In the rows, zero is written as 128.
Each row of numbers stands for one thing and depends on some of the facts below. Use the named rows to name the rest.

Facts:
famik: refers to; buvovu: uses; dukor: points at; lanon: belongs to class
bigus famik zatim; bigus famik pipo; bigus famik replum; binom famik lofas; binom famik plamil; binom famik gobra; binom famik sesuza; brimer famik stoklem; brogok famik suze; brogok famik vipon
brogok famik sesuza; bromi famik fabu; bromi famik zofa; brosko famik tetrir; brosko famik trefa; bulom famik drupi; drolu famik fezur; drolu famik stogran; drolu famik tipla; flako famik bugra
flako famik grotratram; flezem famik stutru; fliflel famik drotuk; fliflel famik zadrar; foru famik briklipi; foru famik pluklok; foru famik greklek; foru famik luko; foru famik loda; foru famik brozen
gize famik tubru; gize famik griplim; gize famik bataklak; goka famik tubru; goka famik zamume; goka famik griplim; goka famik laran; goka famik zogos; grogres famik pluklok; grogres famik reras
grogres famik stivik; gugri famik stogran; gugri famik sesuza; gugri famik drogrim; gusti famik luko; gusti famik flirek; gusti famik drukofor; gusti famik driken; gusti famik nidal; guvo famik skedre
guziles famik skestis; guziles famik nugrome; guziles famik siklel; kipe famik plogar; kipe famik loda; kipe famik gifles; kipe famik bataklak; kisku famik tipla; kitros famik drotuk; kitros famik meskuvil
kitros famik brabikla; klamek famik tralem; klamek famik dagi; klamek famik stusek; klamek famik brozen; klatrir famik bripom; klatrir famik replum; kogin famik zoplir; kogin famik brarik; kogin famik drukofor
kogin famik sasel; kogin famik brozen; laplis famik skoplol; laplis famik fabu; laplis famik dronenun; laplis famik brozen; lasturik famik stokil; lasturik famik skadar; lasturik famik plozu; leskil famik kofal
leskil famik pipo; leskil famik drukofor; liska famik plamo; liska famik vuflitus; liska famik dofum; liska famik zadrar; liska famik nekal; liska famik klobrisa; liska famik potapim; liska famik limem
meskel famik limem; neflistu famik drekle; neflistu famik kligrok; neflistu famik tralem; neflistu famik lagre; nesko famik turekul; nesko famik brebatim; nesko famik breplur; niklek famik trubram; niklek famik pipo
niklek famik kogo; niklek famik gifles; nobrim famik skoplol; nobrim famik motrem; nobrim famik troplakel; nobrim famik siklel; plefleben famik pipo; plefleben famik stenu; plefleben famik tetrir; pliguflak famik luko
pliguflak famik dragarik; pliguflak famik tipla; plipan famik turekul; plipan famik segi; plipan famik nidal; plobidu famik loda; plobidu famik zogos; plugri famik renalol; poka famik tralem; sesen famik flirek
sezu famik plamil; sezu famik brebatim; sezul famik motrem; sezul famik kogo; sezul famik tralem; sezul famik tregril; skaso famik sezom; skaso famik brustom; skaso famik ploda; skenan famik turekul
skenan famik stutrek; skezum famik bremin; skezum famik dofum; stobak famik turekul; stoza famik skestis; stoza famik meskuvil; stoza famik bragon; stoza famik keli; sustus famik stusek; tigrokle famik brustom
tigrokle famik stoklem; tostuvem famik vozok; tostuvem famik driken; traban famik segi; traban famik dromul; trasal famik tralem; trasal famik brozen; triflim famik tidroflu; triflim famik vudri; triflim famik tregril
troklisur famik pluklok; vereba famik stivik; vereba famik zutregrom; vovu famik segi; zaplim famik fezur; zaplim famik tregril; zaplim famik stogran; zaplim famik dagri; zotru famik drekle; zotru famik flogul
zotru famik tralem; zotru famik gobra; zotru famik zutregrom; basten buvovu zoplir; basten buvovu dagi; basten buvovu vobak; bataklak buvovu flirek; bataklak buvovu tipla; betrir buvovu tidroflu; betrir buvovu basten
brebatim buvovu petam; bremin buvovu diplor; bremin buvovu griplim; bresa buvovu sistus; bresa buvovu tipla; briklipi buvovu tidroflu; brogok buvovu bataklak; brozen buvovu petam; brozen buvovu drogrim; bugra buvovu druzol
bugra buvovu lasturik; bugra buvovu tipla; bustok buvovu segremar; bustok buvovu sesuza; dagi buvovu tipla; dibri buvovu flirek; diplor buvovu bataklak; diplor buvovu tipla; dofum buvovu briklipi; dofum buvovu brebatim
dofum buvovu kitros; drapli buvovu tostuvem; drator buvovu zoplir; drator buvovu tipla; drinur buvovu tidroflu; drogrim buvovu bataklak; drogrim buvovu tipla; drukofor buvovu segremar; drupi buvovu bresa; druve buvovu flirek
druzol buvovu segremar; druzol buvovu bataklak; druzol buvovu tipla; fabu buvovu vofo; flirek buvovu tipla; gize buvovu lasturik; gobra buvovu tipla; goka buvovu bremin; goka buvovu tipla; greklek buvovu sibram
greklek buvovu klibapir; greklek buvovu tipla; grifu buvovu trovan; grifu buvovu drinur; grogres buvovu brebatim; grogres buvovu gugri; gugri buvovu vofo; gugri buvovu skenan; gugri buvovu grugrir; keli buvovu sesen
keli buvovu flirek; kisku buvovu plozu; kisku buvovu kleges; kleges buvovu tipla; klibapir buvovu vovu; lasturik buvovu flirek; lasturik buvovu tipla; loda buvovu bataklak; luko buvovu vovu; luko buvovu segremar
luko buvovu goka; meskuvil buvovu druzol; meskuvil buvovu basten; meskuvil buvovu tipla; motrem buvovu ruge; motrem buvovu zofa; nale buvovu flirek; nekal buvovu segremar; nesko buvovu bripom; nesko buvovu plozu
niklek buvovu dagi; niklek buvovu flirek; petam buvovu drator; petam buvovu dagi; petam buvovu tipla; pipo buvovu sesen; plamil buvovu nekal; plamil buvovu bataklak; plozu buvovu lasturik; pluzepos buvovu flirek
raru buvovu lofas; raru buvovu niklek; raru buvovu vovu; raru buvovu vuflitus; renalol buvovu vobak; replum buvovu tubru; ruge buvovu zoplir; ruge buvovu replum; segi buvovu basten; segremar buvovu tipla
sesuza buvovu dagi; sezul buvovu skenan; sezul buvovu pluzepos; sezul buvovu flako; sezul buvovu legrul; sibram buvovu segremar; sistus buvovu plamil; sistus buvovu bremin; sistus buvovu nidal; sistus buvovu bataklak
skesil buvovu basten; skesil buvovu bataklak; stivik buvovu zatim; stivik buvovu bresa; stokil buvovu guflo; stokil buvovu flirek; stokil buvovu tipla; stoza buvovu druzol; stoza buvovu klibapir; stoza buvovu tipla
stusek buvovu tidroflu; stusek buvovu vofo; stutrek buvovu klibapir; sustus buvovu sesen; tidroflu buvovu nekal; tidroflu buvovu zofa; tigrokle buvovu bigus; tigrokle buvovu tipla; tostuvem buvovu drator; tostuvem buvovu tipla
traban buvovu segremar; traban buvovu bataklak; trasal buvovu sesuza; trasal buvovu tipla; troklisur buvovu trubram; troklisur buvovu sesen; trovan buvovu vofo; trovan buvovu grugrir; tubru buvovu zoplir; vipon buvovu vugigrim
vobak buvovu segremar; vudri buvovu vofo; vudri buvovu kleges; vugigrim buvovu vofo; zatim buvovu klatrir; zofa buvovu tipla; zoplir buvovu flirek; zoplir buvovu tipla; zotru buvovu lasturik; zotru buvovu tipla
zufekil buvovu zofa; zufekil buvovu brogok; zufekil buvovu tipla; zutregrom buvovu zoplir; zutregrom buvovu lasturik; binom dukor grogres; bragon dukor fliflel; brebatim dukor kofal; brelas dukor neken; breplur dukor dragarik
bripom dukor bresa; bromi dukor troklisur; bugra dukor liska; dagri dukor bripom; deplu dukor klipak; drapli dukor bremin; drekle dukor tubru; drinur dukor zotru; driva dukor binom; dromul dukor brelas
drotuk dukor bugra; drupi dukor tigrokle; druzol dukor vugigrim; fezur dukor tebror; flezem dukor legrul; flirek dukor sezu; gize dukor triflim; greklek dukor driva; grifu dukor suze; grogres dukor druzol
grotratram dukor stivik; kire dukor drukofor; klipak dukor laplis; laplis dukor rulak; laran dukor drekle; legrul dukor pliguflak; leskil dukor fezur; limem dukor grifu; liska dukor vuflitus; loda dukor greklek
modru dukor stetridrak; nale dukor grugrir; nekal dukor turekul; neken dukor ruge; nobrim dukor lasturik; pliguflak dukor kire; plogar dukor dronenun; plugri dukor plogar; poka dukor stenu; potapim dukor brebatim
rulak dukor drupi; sesuza dukor drotuk; sezu dukor tipla; skesil dukor plobidu; skoplol dukor bragon; stenu dukor nekal; stetridrak dukor skoplol; stivik dukor drinur; stobak dukor skenan; stoza dukor guvo
stutrek dukor stobak; suze dukor stutrek; tebror dukor brarik; tetrir dukor loda; tigrokle dukor plefleben; tralem dukor plugri; trasal dukor treno; treno dukor modru; troklisur dukor tregril; tubru dukor breplur
turekul dukor limem; vuflitus dukor dagri; vugigrim dukor traban; zufekil dukor flirek; basten lanon d; bataklak lanon d; betrir lanon c; bigus lanon a; binom lanon a; brabikla lanon a
bragon lanon a; brarik lanon a; brebatim lanon e; brelas lanon a; bremin lanon d; breplur lanon c; bresa lanon d; briklipi lanon b; brimer lanon e; bripom lanon a
brogok lanon a; bromi lanon d; brosko lanon b; brozen lanon b; brustom lanon b; bugra lanon a; bulom lanon d; bustok lanon d; dagi lanon b; dagri lanon b
deplu lanon e; dibri lanon d; diplor lanon a; dofum lanon b; dragarik lanon a; drapli lanon b; drator lanon d; drekle lanon a; driken lanon a; drinur lanon a
driva lanon b; drogrim lanon b; drolu lanon c; dromul lanon a; dronenun lanon a; drotuk lanon e; drukofor lanon d; drupi lanon a; druve lanon d; druzol lanon a
fabu lanon a; fezur lanon b; flako lanon d; flezem lanon c; fliflel lanon b; flirek lanon c; flogul lanon a; foru lanon c; gifles lanon b; gize lanon d
gobra lanon e; goka lanon a; greklek lanon b; grifu lanon d; griplim lanon e; grogres lanon c; grotratram lanon e; grugrir lanon c; guflo lanon a; gugri lanon d
gusti lanon e; guvo lanon e; guziles lanon b; keli lanon d; kipe lanon c; kire lanon a; kisku lanon c; kitros lanon b; klamek lanon d; klatrir lanon e
kleges lanon b; klibapir lanon e; kligrok lanon d; klipak lanon c; klobrisa lanon a; kofal lanon a; kogin lanon e; kogo lanon a; lagre lanon c; laplis lanon d
laran lanon d; lasturik lanon c; legrul lanon e; leskil lanon b; limem lanon c; liska lanon a; loda lanon a; lofas lanon b; luko lanon b; meskel lanon b
meskuvil lanon b; modru lanon e; motrem lanon b; nale lanon d; neflistu lanon a; nekal lanon b; neken lanon a; nesko lanon a; nidal lanon a; niklek lanon a
nobrim lanon c; nugrome lanon e; petam lanon e; pipo lanon b; plamil lanon c; plamo lanon c; plefleben lanon d; pliguflak lanon a; plipan lanon a; plobidu lanon a
ploda lanon b; plogar lanon a; plozu lanon c; plugri lanon d; pluklok lanon b; pluzepos lanon d; poka lanon e; potapim lanon a; raru lanon b; renalol lanon b
replum lanon a; reras lanon e; ruge lanon a; rulak lanon e; sasel lanon d; segi lanon b; segremar lanon e; sesen lanon a; sesuza lanon e; sezom lanon e
sezu lanon e; sezul lanon e; sibram lanon e; siklel lanon e; sistus lanon a; skadar lanon b; skaso lanon e; skedre lanon a; skenan lanon a; skesil lanon c
skestis lanon e; skezum lanon a; skoplol lanon c; stenu lanon a; stetridrak lanon e; stivik lanon d; stobak lanon c; stogran lanon b; stokil lanon b; stoklem lanon b
stoza lanon c; stusek lanon e; stutrek lanon d; stutru lanon a; sustus lanon a; suze lanon c; tebror lanon c; tetrir lanon d; tidroflu lanon a; tigrokle lanon d
tipla lanon e; tostuvem lanon b; traban lanon e; tralem lanon e; trasal lanon a; trefa lanon b; tregril lanon a; treno lanon a; triflim lanon e; troklisur lanon b
troplakel lanon b; trovan lanon e; trubram lanon a; tubru lanon c; turekul lanon a; vereba lanon c; vipon lanon c; vobak lanon e; vofo lanon b; vovu lanon c
vozok lanon c; vudri lanon d; vuflitus lanon a; vugigrim lanon d; zadrar lanon b; zamume lanon a; zaplim lanon b; zatim lanon e; zofa lanon c; zogos lanon b
zoplir lanon d; zotru lanon d; zufekil lanon d; zutregrom lanon e

Named rows:
skadar: [124 153 133 118 131 137 127  98 132 141 131  99 168 124 120 100  98 117
 144 127 126 156 147 135 146 130]
bragon: [139 118 126 115 153 131 139 112 106 125 160 104 104 121 134  83  84 113
 157 114 139 158 147 111 144 130]
sustus: [150 108  97 149 131 119 146 102 157 131 125  91 156 145 114 130 122 164
 140 111 132 128 146  95  99 110]
bigus: [120  92 122 141 108 108 144 106 128 143 105  58 133 137 112 165 113 166
  98  98 133 130 132 121 104 113]
flako: [119 136 129 113 128 114 137  90 123 145 103  66 139 123 151 120 116 153
 124  97 138 125 153 122 117 121]
troplakel: [150 145 107 134 161 128 139 101 128 117 118 125 188 121 131  99 106 141
 148 128 137 163 149 120 108 104]
kofal: [105 143 141  99 146 100 188 129 100  59 154  82 109 144  73 171  83 121
 166 189 158 133 138 152  71 145]
replum: [121 100 112 127 119 126 117 126 118 121 130 107 164 139 102 134  82 122
 128 161 127 148 126 116 115 134]
pluzepos: [120 133 112 125 122 133 128  96 112 123 101  86 152 130 131 101  99 140
 139 110 120 141 140 122 117 114]
dagri: [145 144 111 128 170 127 148 108 142 128 126 128 175 132 135 101  94 142
 159 123 132 147 157 125 104 103]
guziles: [133 151 126 116 136 120 154  79 136 154 111  81 143 125 137 116 137 164
 123  82 141 118 160 125 119 120]
fliflel: [ 78 153 149 110 139 107 208 112  81 131 161  53 104 110 157  67 135 113
 126  86 150 134 161 150 136 104]
drinur: [132 126 123  98 128 132 137 100 110 137 116  91 121 156 123 120  85 127
 124 106 137 126 146 110 115 153]
driken: [120 107 120 127 136 119 117 131 150 135 147 110 157 153  94 154  82 130
 143 169 125 168 137 102 120 142]
sezu: [144 124 107 120 152 113 163  88 154 154 129  88 137 142 137 116 124 168
 128  90 145 108 153 127 109 119]
stoklem: [127 159 136 106 133 140 129 113 134 143 149 113 161 133 121 108  84 120
 159 143 119 158 137 125 147 143]
trefa: [122 147 122 140 129 120 118 124 128 132 132 101 177 110 119 125 102 133
 136 154 136 175 139 147 126 123]
treno: [144 116 127 132 139 129 135 103 102 143 149  85  94 116 136 115  78 136
 137 115 144 146 151 110 139 136]

Rows to name:
No name comes twice in this set of rows, the named rows included.
[134 162 138 109 121 124 140  85 108 148 116  85 135 107 137  82 131 128
 123  85 136 150 146 142 148 126]	meskel
[ 94 108 119  98 191 115 176 135 119 111 154 122 180 181 121  88  67 122
 131 158 152 137 124 146 100 123]	tipla
[157 184 113 122 121 126 171  86 138  99 130  77 131 102  90 195 111 176
 169 154 135 119 123 162  69 130]	troklisur
[202  93  68 157 148 143 130  87 158 174 136  87 118 116 126 176  66 191
 140 103 111 102 148  92 104 136]	trasal
[127 126 141 129 100 117 150  76 125 153 106  40  99 130 139  79 154 145
 126  63 132 121 152 124 156 112]	liska
[173 162 102 101 147 144 155  94 133  86 122  93 132 127 112 121  64 129
 194 161 147 134 112 150  86 148]	brebatim
[103 150 133  76 154  98 194  88 160 125 146  84 155 189 111 129 161 161
 133 109 169  90 153 132  85 115]	triflim
[ 92 110 116 141 104 110 112  91 121 176 101  84 183 132 161  85 142 144
  91  73 107 141 163  98 149  96]	tigrokle
[165 151 112 125 173 128 158 107 134  96 132 128 163 127 120 109  80 138
 171 142 147 143 147 127  93 118]	fezur
[177 158 116 147 107 133 114  93 149 178 114  81 109  84 101 201  98 197
 127 131 123 127 139 134 115 142]	leskil
[131 147 110 131 167 158 157  85 174 142 150 120 177 162 129 101  80 114
 170 134 109 151 132 102 111 121]	plamil
[ 25  96 133 130 129  70 154 137 124 173 144  70 180 150 145 146 156 158
  80 113 117 128 175 111 129  89]	plefleben

Now the same things, written a new way:
Named rows:
kofal: [124 127 134 120 131 127 126 124 141 122 119 130 142 114 138 139 126 122
 122 130 118 134 101 114 125 129 129 127 135 138 126 119 114 125]
zamume: [123 128 134 121 131 127 127 124 141 122 119 130 142 113 139 138 127 121
 121 131 119 134 100 113 126 130 129 127 135 138 126 119 115 124]
zufekil: [137 135 133 128 133 132 123 137 126 128 141 127 133 131 116 128 127 140
 141 128 153 123 148 135 135 137 133 127 133 116 126 138 139 132]
bremin: [108 144 120 132 131 124 121 132 133 126 121 124 132 109 138 136 126 128
 139 135 133 119 116 118 133 139 128 136 130 124 116 124 127 120]
laplis: [142 115 133 132 134 143 130 130 126 129 141 134 121 143 118 115 132 145
 123 117 131 127 156 144 119 134 136 121 136 106 134 133 135 146]
kleges: [121 138 112 136 120 127 128 130 122 130 125 124 115 143 129 118 136 122
 129 129 117 124 138 135 137 120 118 134 118 132 123 127 130 124]
nale: [137 132 129 123 130 131 128 136 122 131 137 128 130 132 117 130 132 138
 137 132 148 120 144 139 129 137 135 127 134 113 130 141 128 131]
bataklak: [106 143 118 128 132 129 123 130 136 126 118 123 128 118 136 134 129 128
 130 133 130 117 120 122 129 138 129 135 124 124 118 128 127 119]
tidroflu: [120 141 132 116 133 128 125 128 149 119 115 123 148 123 136 141 128 121
 117 125 131 132 112 115 134 127 125 128 126 138 125 125 125 118]
klobrisa: [121 130 134 120 131 122 126 124 140 122 118 129 143 109 139 140 126 123
 123 132 119 133  96 110 126 132 129 127 136 137 123 119 111 124]
leskil: [137 118 127 136 124 134 134 124 102 135 142 134 112 151 112 105 131 141
 128 125 121 129 160 144 127 134 124 124 127 122 124 131 132 143]
kisku: [143 130 118 139 124 145 128 134 145 127 130 130 127 149 132 123 134 120
 130 127 122 129 135 151 135 107 132 132 123 133 147 127 143 126]
keli: [123 137 118 126 124 121 125 134 123 126 124 124 133 113 139 142 139 125
 146 145 134 117 113 125 137 127 131 135 140 121 125 123 110 121]
druzol: [150 139 131 102 129 134 149 131 160 134 132 128 156 117  94 136  88 140
 131 121 146 133 133 138 127 144 146 120 129 139 108 137 142 124]
goka: [149 132 126 131 128 149 126 134 169 124 125 133 135 146 127 132 124 113
 114 123 117 136 122 132 123 115 138 129 107 142 149 136 138 124]
trefa: [110 131 118 139 121 116 127 123 106 130 124 127 117 119 136 120 132 128
 138 137 110 125 122 121 134 131 116 134 134 132 110 113 116 128]
bripom: [137 133 143 112 140 122 118 142 129 115 126 125 143 117 120 138 140 137
 112 124 133 130 134 107 117 152 127 116 141 103 125 135 100 137]
sustus: [158 119 126 123 121 146 134 130 155 126 127 134 134 146 130 134 136 112
 116 129 113 133 117 140 123 106 140 127 121 137 156 134 121 128]

Name these rows:
No name comes twice in this set of rows, the named rows included.
[137 134 111 146 118 137 127 132 131 131 131 129 111 154 124 115 134 118
 132 129 110 127 145 144 135 113 125 135 109 136 134 129 138 128]	tostuvem
[100 136 174 123 109 172  97 199  41 104 123  86 147  93 107 105  99 129
 170 104  85 129 130  89 110 100 145 109 172  89 147 175  93 108]	bugra
[145 127 128 129 130 144 129 135 131 131 140 131 126 148 116 124 132 137
 132 126 143 124 154 147 129 129 139 127 127 115 139 141 139 134]	gize
[130 113 142 126 133 147 130 114 107 141 142 140 122 160 120 113 138 139
 125 137 148 127 143 150 126 134 133 125 124 131 142 143 149 136]	stobak
[133 122 136 128 135 131 127 130 115 131 137 132 128 129 118 119 129 144
 128 125 133 127 145 135 121 143 129 120 144 110 124 129 127 142]	klipak
[138 121 131 114 129 149 136 120 155 125 121 130 134 161 133 129 139 116
 100 119 125 134 126 145 128 108 131 125 115 143 154 137 136 122]	skenan
[128 130 129 111 127 127 130 126 137 124 117 127 141 117 136 144 135 120
 118 138 120 127  99 117 122 132 132 128 132 132 131 128 101 120]	trubram
[149 124 118 139 120 135 133 134 150 127 129 129 120 139 124 131 116 117
 130 120 128 136 141 135 131 107 143 132 100 142 145 128 151 126]	traban
[129 131 125 112 129 130 146 124 130 130 135 125 141 129 112 126 109 148
 135 115 154 126 148 150 139 133 132 123 147 122 111 126 147 127]	vugigrim
[110 144 119 127 132 126 122 133 131 126 118 124 133 119 135 133 130 127
 129 134 129 122 121 124 134 134 124 133 129 128 119 123 126 119]	zofa
[144 129 125 126 129 151 130 130 167 125 122 133 132 148 128 129 125 115
 108 122 115 134 122 134 121 115 138 128 107 140 149 137 136 126]	bigus
[141 138 142 118 144 119 107 153 128 110 126 123 140 109 121 138 146 137
 109 119 123 129 141  96 107 159 125 114 140  89 125 133  88 145]	vuflitus
[123 140 134 116 136 122 123 135 110 130 133 126 139 120 115 130 132 144
 136 137 149 121 140 124 129 156 127 125 141 111 113 134 121 132]	tubru
[128 130 131 140 133 108 113 144  90 120 135 125 116 119 122 115 148 145
 127 121 115 125 158 110 120 153 113 120 147  91 110 120  98 150]	dagri
[131 148 118 120 119 111 144 133 113 137 138 124 141 105  95 125  94 149
 161 135 145 126 146 132 144 152 132 129 140 133  81 120 135 127]	greklek

